Below are the code and all the weights of a small trained network. Each question names an input and a target symbol and asks about switching units off, where a switched-off unit gives its printed mean instead of its output.

import numpy as np


def w(rows, s, z=0):
    codes = np.array(rows[::2]) - 128.0
    scale = np.full(codes.shape[1], s)
    scale[-1] = z or s
    return codes * scale


def f(y):
    return y / 2 * (1 + np.tanh(0.7978845608 * (y + 0.044715 * y**3)))


def softmax(a):
    e = np.exp(a - a.max(-1, keepdims=True))
    return e / e.sum(-1, keepdims=True)


def log_softmax(a):
    a = a - a.max(-1, keepdims=True)
    return a - np.log(np.exp(a).sum(-1, keepdims=True))


def net(x, mask):
    ids = ['αβγδεηθλμξπσφω'.index(c) for c in x.split()]
    T = len(ids)
    res = E[ids] + P[:T]
    r = res
    for j in range(2):
        rows = slice(3 * j, 3 * j + 3)
        q, k, v = (r @ M[0][rows].T for M in (Q, K, V))
        z = softmax(np.where(np.tri(T) > 0, q @ k.T / 3**0.5, -1e9)) @ v
        o = O[0][rows]
        res = res + np.where(mask[j], z, o[:, -1]) @ o[:, :-1]
    y = f(res @ A[0][:, :-1].T + A[0][:, -1])
    res = res + np.where(mask[2:14], y, B[0][:, -1]) @ B[0][:, :-1]
    return log_softmax(res[-1] @ U[:, :-1].T + U[:, -1])


Q, K, V, O, A, B = {}, {}, {}, {}, {}, {}
E = w([
[175,210,146,163,119,173,85,114,119,108,66,151],'α',
[139,163,222,129,228,135,115,140,166,154,87,55],'β',
[31,82,203,103,68,135,167,76,96,80,133,166],'γ',
[124,175,159,154,162,108,186,83,113,128,69,100],'δ',
[99,161,58,102,132,176,174,189,65,102,89,79],'ε',
[74,183,136,118,185,138,78,111,114,73,192,163],'η',
[58,147,116,136,252,63,99,152,140,143,96,86],'θ',
[143,186,215,149,160,89,185,141,104,67,205,81],'λ',
[159,96,125,221,124,150,141,13,11,151,127,117],'μ',
[87,27,144,221,64,163,122,208,163,124,176,115],'ξ',
[163,111,117,183,227,147,203,109,173,108,116,125],'π',
[29,118,159,104,160,139,86,116,75,141,184,107],'σ',
[145,151,157,188,122,115,157,184,54,152,149,208],'φ',
[44,96,135,100,230,151,194,128,142,179,171,69],'ω',
],0.019)
P = w([
[254,64,94,60,89,15,88,110,59,94,157,69],'0',
[95,167,144,174,166,144,138,148,124,182,116,79],'1',
[89,123,164,144,134,142,160,141,122,201,134,130],'2',
[97,172,128,206,150,165,129,149,131,184,130,76],'3',
[74,159,185,184,143,109,141,162,109,161,159,101],'4',
[52,142,160,174,205,174,134,113,143,171,142,98],'5',
[35,102,190,220,226,152,142,123,119,88,155,46],'6',
[50,167,190,150,192,185,122,122,120,161,187,157],'7',
[59,150,174,159,186,185,152,115,122,183,146,140],'8',
[170,162,151,121,171,127,174,187,103,177,105,95],'9',
[60,73,168,233,164,104,103,139,90,94,219,73],'10',
[158,174,164,139,196,178,200,195,162,140,38,29],'11',
[131,97,212,79,163,95,178,159,76,143,102,137],'12',
],0.008)
Q[0] = w([
[112,187,181,190,175,134,196,165,41,151,110,85],'h0',
[99,126,165,158,174,122,188,166,99,171,194,113],'h0',
[142,125,161,109,126,115,122,107,173,143,164,68],'h0',
[57,125,254,207,154,193,126,153,67,133,87,54],'h1',
[63,109,143,119,99,128,124,72,170,162,89,132],'h1',
[166,87,12,69,54,105,74,61,158,157,93,151],'h1',
],0.0078)
K[0] = w([
[207,94,65,69,91,68,101,144,156,56,139,65],'h0',
[161,86,118,14,67,79,45,74,100,83,130,111],'h0',
[125,116,147,162,194,119,108,123,161,154,159,172],'h0',
[237,84,48,2,123,83,49,93,114,51,143,94],'h1',
[124,122,161,187,121,115,155,189,106,137,118,164],'h1',
[26,188,144,168,117,220,148,150,126,144,68,154],'h1',
],0.0071)
V[0] = w([
[93,152,227,10,119,87,101,79,52,235,156,145],'h0',
[80,83,207,134,139,115,90,118,199,79,242,181],'h0',
[152,83,234,160,176,64,154,124,124,165,32,135],'h0',
[104,103,127,130,77,38,217,178,116,187,131,189],'h1',
[186,210,127,255,29,74,2,102,76,106,188,119],'h1',
[179,130,237,110,80,134,207,95,78,62,199,187],'h1',
],0.0063)
O[0] = w([
[58,164,135,169,84,91,104,138,22,167,146,123,207],'h0',
[120,231,98,162,67,105,94,186,178,170,137,80,116],'h0',
[120,15,167,197,90,30,116,110,135,216,195,208,254],'h0',
[53,154,95,239,95,133,235,254,109,120,97,163,78],'h1',
[224,161,57,120,150,105,90,168,106,104,26,105,153],'h1',
[139,233,127,188,108,194,108,18,112,135,164,86,130],'h1',
],0.0087,0.0089)
A[0] = w([
[212,177,180,133,167,88,120,142,181,146,190,175,201],'n0',
[102,99,169,105,87,129,102,141,28,133,159,133,214],'n1',
[151,100,122,149,140,33,166,205,68,110,135,158,131],'n2',
[84,142,15,177,183,102,155,139,60,165,84,132,255],'n3',
[135,173,145,135,202,86,242,2,139,137,193,71,186],'n4',
[137,78,110,114,76,150,177,113,104,201,240,152,236],'n5',
[177,104,158,132,117,146,65,150,108,176,111,142,193],'n6',
[125,211,114,104,117,74,142,69,140,141,151,119,144],'n7',
[124,106,95,6,26,104,159,80,117,88,142,129,195],'n8',
[175,131,93,133,81,184,75,60,79,176,74,107,124],'n9',
[125,100,142,182,70,180,82,117,152,144,116,145,125],'n10',
[110,171,39,101,170,92,88,91,135,112,116,96,110],'n11',
],0.0073,0.0036)
B[0] = w([
[157,162,150,210,102,132,106,119,155,43,153,138,217],'n0',
[69,173,87,144,120,157,84,147,133,132,118,24,249],'n1',
[136,162,175,147,84,145,147,104,149,130,110,162,207],'n2',
[133,29,204,114,83,184,145,144,149,100,156,165,207],'n3',
[186,93,60,94,109,56,157,117,129,149,121,122,234],'n4',
[171,121,120,114,254,144,170,116,137,103,89,84,244],'n5',
[91,138,61,156,190,167,112,151,126,50,145,155,208],'n6',
[105,114,121,117,130,55,75,90,97,132,102,119,147],'n7',
[122,122,219,181,95,119,114,61,224,158,118,138,132],'n8',
[161,110,123,98,94,88,70,142,143,120,204,214,156],'n9',
[177,198,61,150,119,119,109,138,213,107,58,113,148],'n10',
[85,93,131,143,77,88,149,160,90,134,238,234,148],'n11',
],0.0066,0.013)
U = w([
[119,143,100,115,152,122,79,95,164,59,67,197,87],'α',
[195,151,223,155,203,127,63,119,132,212,80,59,246],'β',
[68,177,143,157,55,121,160,29,158,159,88,97,128],'γ',
[135,147,119,146,132,49,187,81,82,164,15,147,80],'δ',
[147,87,192,44,124,231,138,145,75,68,160,54,128],'ε',
[76,201,94,78,143,80,123,150,141,40,181,149,180],'η',
[51,87,139,119,148,25,144,214,157,143,128,217,93],'θ',
[173,178,125,129,89,56,188,124,132,87,201,92,25],'λ',
[183,76,92,139,124,138,90,119,50,124,79,121,63],'μ',
[111,149,61,124,115,127,147,195,254,57,138,109,255],'ξ',
[157,131,130,135,107,137,227,57,250,113,217,165,58],'π',
[101,129,159,88,127,171,50,198,41,170,124,54,39],'σ',
[137,172,152,204,166,172,189,151,45,132,122,173,131],'φ',
[120,151,131,103,148,147,244,162,145,216,225,86,71],'ω',
],0.0058,0.0033)

Each question gives the input, a string of symbols that net reads in full, and the target symbol t.
The units are the heads (3 rows each of Q, K, V and O) and the neurons (one row each of A and B). Each row of codes is followed by its name. A weight is (code - 128) times the scale printed after its matrix; where a second scale follows, it is the last column's (O, A, B and U).
mask holds one flag per unit, heads first, then neurons. A switched-off unit (its flag False) gives its mean, the last column of its rows in O or B, instead of its output. The means were averaged over made-up inputs and are rounded, as every weight is.
A unit's drop is (log p(t) with every unit on - log p(t) with that unit switched off) / (log p(t) with every unit on - log p(t) with every unit switched off).
The circuit of an input: a set's keep is (log p(t) with only the set's units on - log p(t) with every unit switched off) / (log p(t) with every unit on - log p(t) with every unit switched off). Starting from the 12 units with the biggest drops (on a tie, the unit counted first), units are removed one at a time, each time the one whose removal leaves the highest keep (on an exact tie, the one counted first), for as long as the keep stays at least 0.8.
circuit, biggest first: the units of the circuit, biggest drop first
most important unit: the unit with the biggest drop
k most important neurons: the k neurons with the biggest drops, biggest first
which heads matter: for each layer, one digit per head in row order, 1 if its drop is at least 0.15 and else 0, layers parted by /
input ω θ θ φ γ, target γ: circuit, biggest first : n8; n1
input β φ ξ β β φ ε β ξ, target β: most important unit : n5
input π φ φ β φ θ φ, target π: circuit, biggest first : h0; h1
input ω γ η ω θ β ξ φ, target ω: circuit, biggest first : h1; n5
input β λ θ φ φ, target β: circuit, biggest first : h1; n5; n1
input β β β φ, target β: 3 most important neurons : n5; n1; n11
input β φ σ β ω, target β: circuit, biggest first : n5; h1; n11
input σ θ η, target σ: which heads matter : 10
input σ θ μ β, target σ: which heads matter : 10
input γ ξ β β φ λ φ β β, target γ: which heads matter : 11
input ω β β β β π σ ξ η ω ω δ σ, target ω: which heads matter : 01
input θ β ε β φ β ε δ β θ ω σ, target θ: which heads matter : 01
input θ β β, target θ: which heads matter : 01
input π μ θ β β β, target π: most important unit : h0
input γ λ θ β β π β ω γ β α β δ, target γ: which heads matter : 11
input β β φ β φ β δ β ξ β ε, target ε: which heads matter : 00
input ε β β, target ε: which heads matter : 10
input φ β β β φ ω β β σ θ γ σ, target φ: which heads matter : 01
input σ φ φ, target σ: which heads matter : 10
input μ ω β β β ξ φ β ω ξ, target μ: circuit, biggest first : h1
input η φ β ω γ β, target η: circuit, biggest first : h0; n11; h1; n9
input ε σ β θ θ β, target ε: which heads matter : 10
input θ β φ λ γ β, target θ: 2 most important neurons : n5; n1
